Below is a small trained network, with its code and all its weights. Each question gives an input and a target symbol and asks what happens when units are switched off, that is, made to give their printed mean instead of their output.

import numpy as np


def w(rows, s, z=0):
    codes = np.array(rows[::2]) - 128.0
    scale = np.full(codes.shape[1], s)
    scale[-1] = z or s
    return codes * scale


def f(y):
    return y / 2 * (1 + np.tanh(0.7978845608 * (y + 0.044715 * y**3)))


def softmax(a):
    e = np.exp(a - a.max(-1, keepdims=True))
    return e / e.sum(-1, keepdims=True)


def log_softmax(a):
    a = a - a.max(-1, keepdims=True)
    return a - np.log(np.exp(a).sum(-1, keepdims=True))


def net(x, mask):
    ids = ['ΔΘΞΦΨΩγεηλμ'.index(c) for c in x.split()]
    T = len(ids)
    res = E[ids] + P[:T]
    u = 0
    for l in range(2):
        r = res
        for j in range(3):
            rows = slice(3 * j, 3 * j + 3)
            q, k, v = (r @ M[l][rows].T for M in (Q, K, V))
            z = softmax(np.where(np.tri(T) > 0, q @ k.T / 3**0.5, -1e9)) @ v
            o = O[l][rows]
            res = res + np.where(mask[u + j], z, o[:, -1]) @ o[:, :-1]
        u += 3
        y = f(res @ A[l][:, :-1].T + A[l][:, -1])
        res = res + np.where(mask[u : u + 8], y, B[l][:, -1]) @ B[l][:, :-1]
        u += 8
    return log_softmax(res[-1] @ U[:, :-1].T + U[:, -1])


Q, K, V, O, A, B = {}, {}, {}, {}, {}, {}
E = w([
[109,180,119,131,102,126,117,169,189],'Δ',
[146,119,166,182,21,90,143,157,148],'Θ',
[120,173,111,154,109,158,80,168,150],'Ξ',
[77,167,154,168,120,130,95,195,151],'Φ',
[138,158,139,187,186,166,169,168,116],'Ψ',
[171,119,133,227,113,108,91,136,90],'Ω',
[93,104,79,108,4,155,132,181,67],'γ',
[179,81,122,140,113,78,79,93,94],'ε',
[32,138,127,102,93,86,174,90,108],'η',
[98,138,210,53,68,167,77,7,120],'λ',
[164,65,109,87,131,198,170,157,136],'μ',
],0.022)
P = w([
[59,124,137,244,55,91,242,72,254],'0',
[135,197,112,200,61,155,204,113,125],'1',
[155,194,101,186,73,180,194,87,74],'2',
[100,119,181,165,18,221,120,123,62],'3',
[64,96,174,108,61,221,141,141,119],'4',
[28,80,137,51,116,211,123,253,197],'5',
],0.0081)
Q[0] = w([
[66,226,167,172,105,138,99,135,192],'0.h0',
[149,236,126,212,83,146,149,80,147],'0.h0',
[161,212,130,147,213,2,190,123,131],'0.h0',
[163,123,76,86,170,76,162,95,94],'0.h1',
[57,239,115,202,248,158,116,158,232],'0.h1',
[135,109,126,159,160,74,36,209,180],'0.h1',
[97,152,200,174,89,198,160,70,56],'0.h2',
[171,122,140,44,231,90,130,58,37],'0.h2',
[114,177,128,205,105,152,166,212,46],'0.h2',
],0.0069)
K[0] = w([
[92,182,165,181,154,149,111,96,78],'0.h0',
[134,115,109,168,158,89,138,54,1],'0.h0',
[109,141,90,198,123,38,174,159,175],'0.h0',
[132,159,105,143,163,134,110,59,184],'0.h1',
[89,123,109,190,151,86,152,189,126],'0.h1',
[148,125,91,183,107,94,76,139,102],'0.h1',
[185,162,104,109,130,173,138,55,97],'0.h2',
[151,145,104,181,108,60,200,176,163],'0.h2',
[94,71,176,55,131,144,121,120,72],'0.h2',
],0.0079)
V[0] = w([
[153,182,67,155,23,5,114,51,178],'0.h0',
[183,76,145,179,178,106,155,108,82],'0.h0',
[152,181,172,42,145,173,102,194,143],'0.h0',
[55,123,170,172,129,130,232,86,142],'0.h1',
[74,98,139,140,142,113,79,88,87],'0.h1',
[153,37,91,138,160,92,79,163,139],'0.h1',
[113,47,70,119,125,224,151,68,75],'0.h2',
[87,144,181,114,119,91,93,81,146],'0.h2',
[156,194,179,127,124,255,56,155,180],'0.h2',
],0.0063)
O[0] = w([
[82,148,169,117,98,252,38,187,149,218],'0.h0',
[156,163,134,118,124,118,199,161,128,143],'0.h0',
[111,134,158,145,103,110,159,65,205,3],'0.h0',
[199,206,183,91,160,99,123,158,137,242],'0.h1',
[76,68,232,171,108,125,127,210,91,106],'0.h1',
[209,155,77,102,62,146,160,75,55,58],'0.h1',
[142,189,2,228,115,103,125,125,104,191],'0.h2',
[135,58,90,147,184,184,145,114,104,99],'0.h2',
[218,71,189,221,109,52,226,61,160,176],'0.h2',
],0.0073,0.0045)
A[0] = w([
[199,67,150,68,198,113,62,135,85,251],'0.n0',
[217,93,90,112,156,215,151,130,175,249],'0.n1',
[79,255,94,165,116,163,150,188,167,207],'0.n2',
[159,210,79,106,106,101,41,127,37,44],'0.n3',
[111,120,122,141,75,116,70,39,214,144],'0.n4',
[124,106,214,184,160,107,99,155,197,149],'0.n5',
[133,115,89,240,189,133,129,129,117,50],'0.n6',
[65,180,152,136,81,112,169,56,148,72],'0.n7',
],0.0073,0.0027)
B[0] = w([
[136,149,97,172,188,96,31,117,60,135],'0.n0',
[161,146,131,123,185,44,40,66,132,158],'0.n1',
[114,117,76,202,29,78,19,99,134,254],'0.n2',
[130,173,173,145,114,106,124,56,147,181],'0.n3',
[75,93,151,115,112,209,87,54,150,146],'0.n4',
[207,143,110,126,126,160,149,86,154,196],'0.n5',
[105,157,49,114,127,105,169,165,145,166],'0.n6',
[89,255,178,170,52,136,160,137,171,141],'0.n7',
],0.0076,0.012)
Q[1] = w([
[222,192,78,173,67,139,78,93,138],'1.h0',
[107,106,84,30,154,67,110,55,111],'1.h0',
[73,105,76,253,109,164,150,121,181],'1.h0',
[130,30,105,139,165,176,176,218,95],'1.h1',
[140,120,202,141,108,143,114,175,97],'1.h1',
[129,130,122,146,173,161,149,126,174],'1.h1',
[85,119,135,181,69,124,12,104,107],'1.h2',
[123,138,108,173,186,184,158,133,105],'1.h2',
[181,16,113,182,96,183,88,221,187],'1.h2',
],0.0063)
K[1] = w([
[97,57,84,103,168,159,134,151,76],'1.h0',
[150,27,91,125,147,159,82,167,206],'1.h0',
[160,53,121,113,70,137,139,1,103],'1.h0',
[108,182,183,135,139,202,69,59,108],'1.h1',
[88,214,123,189,106,68,112,217,130],'1.h1',
[90,57,243,172,104,58,158,196,123],'1.h1',
[32,164,229,113,133,99,192,147,44],'1.h2',
[136,139,195,191,51,171,74,165,101],'1.h2',
[147,122,137,223,111,152,153,52,65],'1.h2',
],0.0066)
V[1] = w([
[184,179,175,192,228,71,130,157,67],'1.h0',
[100,94,142,152,108,94,114,126,123],'1.h0',
[133,163,72,179,86,142,133,156,132],'1.h0',
[108,146,108,85,118,128,155,118,137],'1.h1',
[89,218,170,253,137,117,133,125,112],'1.h1',
[131,101,49,200,151,110,161,139,80],'1.h1',
[175,88,97,195,120,218,119,145,156],'1.h2',
[202,129,99,83,144,84,84,56,118],'1.h2',
[126,83,134,140,172,105,90,115,37],'1.h2',
],0.0079)
O[1] = w([
[201,95,181,150,204,161,2,140,149,94],'1.h0',
[108,97,53,150,188,133,132,169,74,154],'1.h0',
[161,130,153,198,124,149,183,222,173,217],'1.h0',
[117,167,185,103,119,133,104,116,135,90],'1.h1',
[126,114,166,151,235,204,95,130,108,249],'1.h1',
[96,130,60,219,128,69,67,120,152,141],'1.h1',
[164,41,74,121,164,163,245,65,217,190],'1.h2',
[92,96,65,144,138,172,158,101,155,128],'1.h2',
[72,122,112,178,130,115,69,98,176,90],'1.h2',
],0.0071,0.014)
A[1] = w([
[66,114,86,140,197,179,62,164,108,161],'1.n0',
[17,187,45,157,150,104,79,122,138,209],'1.n1',
[190,23,93,171,144,94,130,120,62,254],'1.n2',
[162,225,146,99,205,99,173,128,212,171],'1.n3',
[87,123,77,187,107,95,91,133,184,128],'1.n4',
[130,82,92,164,110,47,119,2,157,88],'1.n5',
[49,122,79,39,74,140,192,9,59,150],'1.n6',
[165,121,132,213,119,175,161,63,162,167],'1.n7',
],0.0065,0.0029)
B[1] = w([
[107,55,110,81,66,206,129,79,105,197],'1.n0',
[70,66,98,91,96,48,100,96,61,215],'1.n1',
[113,252,80,44,23,150,2,142,205,207],'1.n2',
[52,182,247,109,189,32,110,73,12,157],'1.n3',
[177,95,234,100,7,85,113,194,159,230],'1.n4',
[125,208,223,96,135,116,88,157,79,185],'1.n5',
[17,182,105,83,242,79,24,150,156,169],'1.n6',
[205,117,162,162,108,76,91,100,177,252],'1.n7',
],0.0051,0.017)
U = w([
[138,168,118,93,90,73,103,97,144,145],'Δ',
[108,87,97,157,84,161,188,22,174,2],'Θ',
[110,56,51,98,78,178,108,31,126,225],'Ξ',
[65,120,48,180,100,147,190,143,170,135],'Φ',
[104,151,161,206,208,89,142,131,118,177],'Ψ',
[159,159,97,56,64,188,171,161,122,86],'Ω',
[77,166,167,102,136,162,106,255,84,50],'γ',
[164,104,109,110,161,167,114,246,213,131],'ε',
[56,119,136,164,148,119,140,93,123,176],'η',
[75,192,141,105,104,188,136,119,179,39],'λ',
[136,64,216,117,111,128,172,115,134,191],'μ',
],0.0074,0.0024)

Each question gives the input, a string of symbols that net reads in full, and the target symbol t.
The units are the heads (3 rows each of Q, K, V and O) and the neurons (one row each of A and B). Each row of codes is followed by its name. A weight is (code - 128) times the scale printed after its matrix; where a second scale follows, it is the last column's (O, A, B and U).
mask holds one flag per unit, layer by layer, with each layer's heads first. A switched-off unit (its flag False) gives its mean, the last column of its rows in O or B, instead of its output. The means were averaged over made-up inputs and are rounded, as every weight is.
A unit's drop is (log p(t) with every unit on - log p(t) with that unit switched off) / (log p(t) with every unit on - log p(t) with every unit switched off).
The circuit of an input: a set's keep is (log p(t) with only the set's units on - log p(t) with every unit switched off) / (log p(t) with every unit on - log p(t) with every unit switched off). Starting from the 12 units with the biggest drops (on a tie, the unit counted first), units are removed one at a time, each time the one whose removal leaves the highest keep (on an exact tie, the one counted first), for as long as the keep stays at least 0.8.
units of the circuit, in order: the units of the circuit, biggest drop first
k most important neurons: the k neurons with the biggest drops, biggest first
top k neurons in layer l: the k neurons of layer l with the biggest drops, biggest first
heads that matter: for each layer, one digit per head in row order, 1 if its drop is at least 0.15 and else 0, layers parted by /
input Ψ μ Φ η Δ, target γ: units of the circuit, in order => (1.h2, 0.n7)
input Ω Φ Φ μ Ω Ω, target Δ: units of the circuit, in order => (0.h2, 0.h0, 1.n2)
input ε η Φ, target γ: heads that matter => 000 / 001
input μ μ μ μ Φ, target Δ: heads that matter => 000 / 010
input Ω λ Φ ε Φ μ, target μ: units of the circuit, in order => (0.n2, 0.h0, 1.n3)
input λ η Ω, target Ω: heads that matter => 011 / 110
input μ Ω Φ, target Δ: 2 most important neurons => (0.n2, 0.n3)
input Ω γ μ Ω η Ω, target γ: units of the circuit, in order => (1.h2, 0.n7)
input Φ ε η, target γ: units of the circuit, in order => (1.h2, 0.h1)
input Φ λ Δ Ω Ψ, target Ψ: units of the circuit, in order => (0.h2, 0.n1)
input Ω Ξ Ω, target ε: heads that matter => 000 / 100
input η Φ Φ Φ Ω γ, target Φ: units of the circuit, in order => (0.h0, 1.h0, 0.h1)
input Φ μ Ω Ψ, target Δ: heads that matter => 111 / 010
input Ω Ω Φ λ Φ ε, target ε: heads that matter => 010 / 000
input ε Ω Δ Ω Ω, target ε: units of the circuit, in order => (1.h0, 0.h0, 1.n1)
input λ μ μ Φ Ω Δ, target Δ: heads that matter => 101 / 110
input Ψ ε Ω Ω Φ, target ε: units of the circuit, in order => (1.h0, 1.n3)
input Ω Δ Δ Ω ε μ, target Δ: heads that matter => 100 / 010
input Δ Ω Φ Φ Ω η, target γ: heads that matter => 000 / 001
input ε Ω γ, target Ξ: top 2 neurons in layer 0 => (0.n2, 0.n3)
input Ω η Ψ Θ, target γ: heads that matter => 001 / 001
input μ Δ η ε, target γ: units of the circuit, in order => (1.h2, 0.n7)
input Ω Δ Φ Φ, target μ: heads that matter => 001 / 000
input ε η Ω Δ γ Ξ, target Φ: units of the circuit, in order => (0.h0, 1.h0, 0.h2)
input Δ ε μ μ η γ, target Δ: heads that matter => 101 / 010
input Ω λ η γ μ μ, target μ: units of the circuit, in order => (0.n2, 0.h0)
input γ γ Δ ε Φ, target Ξ: 2 most important neurons => (0.n2, 1.n0)
